Here is a tiny trained network, its code and every weight. The questions are about switching its units off for an input and a target symbol, where a switched-off unit gives its printed mean instead of its output.

import numpy as np


def w(rows, s, z=0):
    codes = np.array(rows[::2]) - 128.0
    scale = np.full(codes.shape[1], s)
    scale[-1] = z or s
    return codes * scale


def f(y):
    return y / 2 * (1 + np.tanh(0.7978845608 * (y + 0.044715 * y**3)))


def softmax(a):
    e = np.exp(a - a.max(-1, keepdims=True))
    return e / e.sum(-1, keepdims=True)


def log_softmax(a):
    a = a - a.max(-1, keepdims=True)
    return a - np.log(np.exp(a).sum(-1, keepdims=True))


def net(x, mask):
    ids = ['αβγδεζθλξπστφψω'.index(c) for c in x.split()]
    T = len(ids)
    res = E[ids] + P[:T]
    r = res
    for j in range(2):
        rows = slice(4 * j, 4 * j + 4)
        q, k, v = (r @ M[0][rows].T for M in (Q, K, V))
        z = softmax(np.where(np.tri(T) > 0, q @ k.T / 4**0.5, -1e9)) @ v
        o = O[0][rows]
        res = res + np.where(mask[j], z, o[:, -1]) @ o[:, :-1]
    y = f(res @ A[0][:, :-1].T + A[0][:, -1])
    res = res + np.where(mask[2:14], y, B[0][:, -1]) @ B[0][:, :-1]
    return log_softmax(res[-1] @ U[:, :-1].T + U[:, -1])


Q, K, V, O, A, B = {}, {}, {}, {}, {}, {}
E = w([
[152,123,147],'α',
[135,141,112],'β',
[135,129,123],'γ',
[154,131,144],'δ',
[132,133,121],'ε',
[164,153,136],'ζ',
[112,139,116],'θ',
[152,110,185],'λ',
[103,139,118],'ξ',
[102,111,136],'π',
[100,144,114],'σ',
[101,144,112],'τ',
[165,149,199],'φ',
[124,206,89],'ψ',
[250,211,222],'ω',
],0.022)
P = w([
[117,115,95],'0',
[137,119,110],'1',
[137,119,123],'2',
[103,116,135],'3',
[161,91,89],'4',
[107,173,146],'5',
[82,132,172],'6',
[159,69,48],'7',
[115,199,179],'8',
[78,159,194],'9',
[171,44,33],'10',
[108,243,191],'11',
[67,184,212],'12',
[129,19,2],'13',
],0.019)
Q[0] = w([
[74,131,137],'h0',
[165,163,123],'h0',
[167,100,85],'h0',
[146,137,203],'h0',
[253,74,92],'h1',
[132,148,53],'h1',
[194,113,130],'h1',
[111,158,196],'h1',
],0.017)
K[0] = w([
[154,171,153],'h0',
[108,59,203],'h0',
[161,62,107],'h0',
[59,196,188],'h0',
[58,200,179],'h1',
[110,94,180],'h1',
[101,177,165],'h1',
[246,56,26],'h1',
],0.013)
V[0] = w([
[125,87,80],'h0',
[206,110,174],'h0',
[168,222,55],'h0',
[106,196,147],'h0',
[27,183,78],'h1',
[65,147,172],'h1',
[160,202,249],'h1',
[37,4,176],'h1',
],0.014)
O[0] = w([
[60,153,83,98],'h0',
[123,7,137,153],'h0',
[184,134,88,223],'h0',
[203,149,155,166],'h0',
[180,251,125,101],'h1',
[142,157,167,63],'h1',
[180,102,178,101],'h1',
[45,145,154,1],'h1',
],0.014,0.0084)
A[0] = w([
[166,173,222,1],'n0',
[182,48,68,82],'n1',
[103,70,6,163],'n2',
[59,181,113,118],'n3',
[98,92,131,143],'n4',
[148,187,70,210],'n5',
[30,115,55,38],'n6',
[214,159,166,223],'n7',
[64,207,208,202],'n8',
[200,92,107,30],'n9',
[133,110,137,78],'n10',
[84,155,72,107],'n11',
],0.011,0.0058)
B[0] = w([
[84,185,112,138],'n0',
[87,202,146,255],'n1',
[90,254,120,204],'n2',
[207,70,55,141],'n3',
[72,165,204,142],'n4',
[134,79,127,217],'n5',
[40,74,108,141],'n6',
[97,71,147,242],'n7',
[156,11,153,139],'n8',
[112,193,136,225],'n9',
[127,180,106,133],'n10',
[63,110,89,144],'n11',
],0.0072,0.019)
U = w([
[64,191,91,88],'α',
[109,184,59,12],'β',
[86,171,64,69],'γ',
[83,197,101,21],'δ',
[101,170,71,16],'ε',
[111,245,109,203],'ζ',
[132,137,71,138],'θ',
[84,137,148,233],'λ',
[142,111,88,146],'ξ',
[109,92,98,220],'π',
[158,97,86,170],'σ',
[155,104,83,121],'τ',
[140,121,176,159],'φ',
[231,157,108,173],'ψ',
[166,213,221,1],'ω',
],0.012,0.0097)

Each question gives the input, a string of symbols that net reads in full, and the target symbol t.
The units are the heads (4 rows each of Q, K, V and O) and the neurons (one row each of A and B). Each row of codes is followed by its name. A weight is (code - 128) times the scale printed after its matrix; where a second scale follows, it is the last column's (O, A, B and U).
mask holds one flag per unit, heads first, then neurons. A switched-off unit (its flag False) gives its mean, the last column of its rows in O or B, instead of its output. The means were averaged over made-up inputs and are rounded, as every weight is.
A unit's drop is (log p(t) with every unit on - log p(t) with that unit switched off) / (log p(t) with every unit on - log p(t) with every unit switched off).
The circuit of an input: a set's keep is (log p(t) with only the set's units on - log p(t) with every unit switched off) / (log p(t) with every unit on - log p(t) with every unit switched off). Starting from the 12 units with the biggest drops (on a tie, the unit counted first), units are removed one at a time, each time the one whose removal leaves the highest keep (on an exact tie, the one counted first), for as long as the keep stays at least 0.8.
units of the circuit, in order: the units of the circuit, biggest drop first
top k neurons: the k neurons with the biggest drops, biggest first
heads that matter: for each layer, one digit per head in row order, 1 if its drop is at least 0.15 and else 0, layers parted by /
input ζ α θ α δ θ ζ ε ζ ζ ψ β, target ψ: units of the circuit, in order	h0
input ψ α ζ, target ψ: heads that matter	01
input γ ζ ζ ψ ψ, target ψ: units of the circuit, in order	h1, n2
input ζ ζ ξ ζ β ζ ζ ψ ω σ, target ω: heads that matter	10
input ψ α ζ ζ ψ γ α ζ λ, target λ: units of the circuit, in order	h0, h1, n1
input γ ψ α, target ψ: heads that matter	01
input β α α ζ ζ ζ ψ ζ α ζ α λ δ, target λ: units of the circuit, in order	h0, h1
input γ ζ ζ ψ ψ α ζ ζ ζ ψ ψ ζ λ, target ψ: heads that matter	11
input π ζ ζ ζ ζ ζ ψ ψ ζ ξ ψ λ, target ψ: units of the circuit, in order	h1, h0
input π ζ ψ γ β φ, target φ: units of the circuit, in order	h0, n7
input ξ α ζ ζ ζ σ π π, target π: heads that matter	11
input δ ζ α, target ζ: top 2 neurons	n2, n7
input θ ζ ζ ζ ψ ψ σ ζ ω α, target ω: heads that matter	10
input α ζ γ ζ β λ ζ π α α σ, target α: units of the circuit, in order	h0
input τ α γ ψ ζ δ ζ β, target ζ: heads that matter	11
input α ε ε ζ ζ ψ π, target ψ: heads that matter	10
input β ψ θ, target ψ: heads that matter	01
input ζ ζ λ σ ζ ζ ζ π ψ, target π: heads that matter	01
input ζ α ψ ξ δ ω δ ζ ζ ζ σ, target ζ: heads that matter	11
input ζ θ π ζ λ ψ ζ γ, target ζ: units of the circuit, in order	h0, h1
input β τ φ ψ α ζ ζ ξ ζ ψ ζ ζ, target ψ: heads that matter	10
input ζ β ψ θ ω β λ λ, target λ: units of the circuit, in order	h1, h0
input φ γ λ ω σ, target ω: units of the circuit, in order	h1, n1, n9
input ζ ω λ δ, target ω: top 3 neurons	n1, n9, n4
input ψ π δ β π τ λ ω, target ω: units of the circuit, in order	h1
input ε ψ ψ ω ζ ζ ζ γ ξ π γ ψ ξ, target ψ: heads that matter	10
input ψ α θ λ ψ λ ζ τ δ ζ ψ, target ζ: heads that matter	11
input δ σ β ζ ζ, target ζ: units of the circuit, in order	h0, n2
